Small tables with named rows and columns. After each table, cells are looked up by row and column.

Dos =
	Dun	Bez	Zodi	Zelizu
Videge	3920	6340	6001	5599
Sokal	4585	6394	6469	5453
Rof	2330	2857	5135	5264
Zuk	3644	2942	5600	6420
Damape	4399	3101	6629	5687
Gimibif	3584	3679	5995	6753
Kuv	6333	4708	7225	6586
Fufe	3189	2765	6172	5912
Ninanu	4383	6480	6033	6553
Kapugaf	6410	4280	6408	6306
Kov	3588	3506	4839	8345
Non	1939	7012	5294	7970
Bepepad	3358	6293	6706	6031
Vonep	6808	5518	5445	6113

Damape, Zelizu -> 5687
Sokal, Zodi -> 6469
Kov, Dun -> 3588
Rof, Zelizu -> 5264
Non, Dun -> 1939
Vonep, Bez -> 5518
Fufe, Zodi -> 6172
Non, Zodi -> 5294
Videge, Zelizu -> 5599
Kov, Zelizu -> 8345
Kov, Bez -> 3506
Zuk, Dun -> 3644
Zuk, Zodi -> 5600

Table Zekibu
         Guk  Laf  Daden  Gomapi  Rof  Temop  Nonu  Muzo  Timefi  Gul
Gatunu    86   80     90      95   92     95    87    87      82   79
Nevot    105  115    162      56   99    179    68   136     129   21
Vilened  110   93    132      81   89    145    69   115     121   25
Dodibo    61   75     34     106   88     15   117    52      41  169
Raz       97   98     96      84   88     95    89    96     102   89
Vafaz    115   97    105      83   71     96    72   104     128   63
Gok       65   88     58      94   94     47   111    68      55  145
Nal       86  138    169      32  119    192    82   145     120   62

What is the Guk of Dodibo in Zekibu?
61
What is the Muzo of Vafaz in Zekibu?
104
What is the Temop of Vilened in Zekibu?
145
What is the Daden of Raz in Zekibu?
96
What is the Laf of Gok in Zekibu?
88
What is the Guk of Vafaz in Zekibu?
115
What is the Muzo of Dodibo in Zekibu?
52
What is the Rof of Vafaz in Zekibu?
71
What is the Gomapi of Vafaz in Zekibu?
83
What is the Laf of Nevot in Zekibu?
115
What is the Muzo of Gatunu in Zekibu?
87
What is the Timefi of Raz in Zekibu?
102
What is the Gul of Gok in Zekibu?
145
What is the Rof of Nevot in Zekibu?
99
What is the Daden of Vafaz in Zekibu?
105
What is the Guk of Gok in Zekibu?
65
What is the Laf of Gatunu in Zekibu?
80

Batol =
          Nid  Sutasur  Pugo  Pusep  Muze
Lanot    -148     -366  -298    150  -245
Zibitog   174      505  -331   -825   532
Gole     -280     -373  -316   -786  -243

Muze of Gole = -243
Pugo of Zibitog = -331
Sutasur of Lanot = -366
Pugo of Lanot = -298
Sutasur of Gole = -373
Pusep of Gole = -786
Nid of Zibitog = 174
Nid of Lanot = -148
Pusep of Lanot = 150

Vaz
|  | Domar | Pizozo | Tiz | Simu | Femug | Zakibab | Gagodad |
|---|---|---|---|---|---|---|---|
| Bagepib | 0.31 | -0.64 | 5.75 | 2.62 | 0.63 | 2.73 | -0.42 |
| Suba | -2.97 | -0.37 | -0.31 | 5.60 | 3.08 | 0.52 | -0.60 |
| Siz | 1.81 | 6.38 | 1.31 | 2.36 | 0.71 | 1.54 | 0.15 |
| Dafegaf | -0.88 | -1.49 | 4.96 | 3.32 | -0.22 | 1.63 | -0.17 |
| Komo | 2.79 | 3.92 | -2.93 | 1.65 | 6.64 | 2.75 | 8.83 |
| Lim | 3.07 | -2.72 | 5.42 | -2.61 | 3.35 | 1.74 | 4.23 |
| Sato | 0.38 | -1.00 | 6.02 | 1.04 | -1.43 | 0.04 | -1.39 |
| Seremo | -1.24 | 3.90 | -6.43 | 4.99 | -0.61 | -3.55 | 7.16 |
| Gibiko | 2.01 | 5.96 | -0.12 | 2.18 | 1.22 | 1.43 | 3.30 |

Simu of Komo: 1.65
Gagodad of Seremo: 7.16
Domar of Dafegaf: -0.88
Domar of Komo: 2.79
Pizozo of Suba: -0.37
Gagodad of Lim: 4.23
Gagodad of Bagepib: -0.42
Simu of Seremo: 4.99

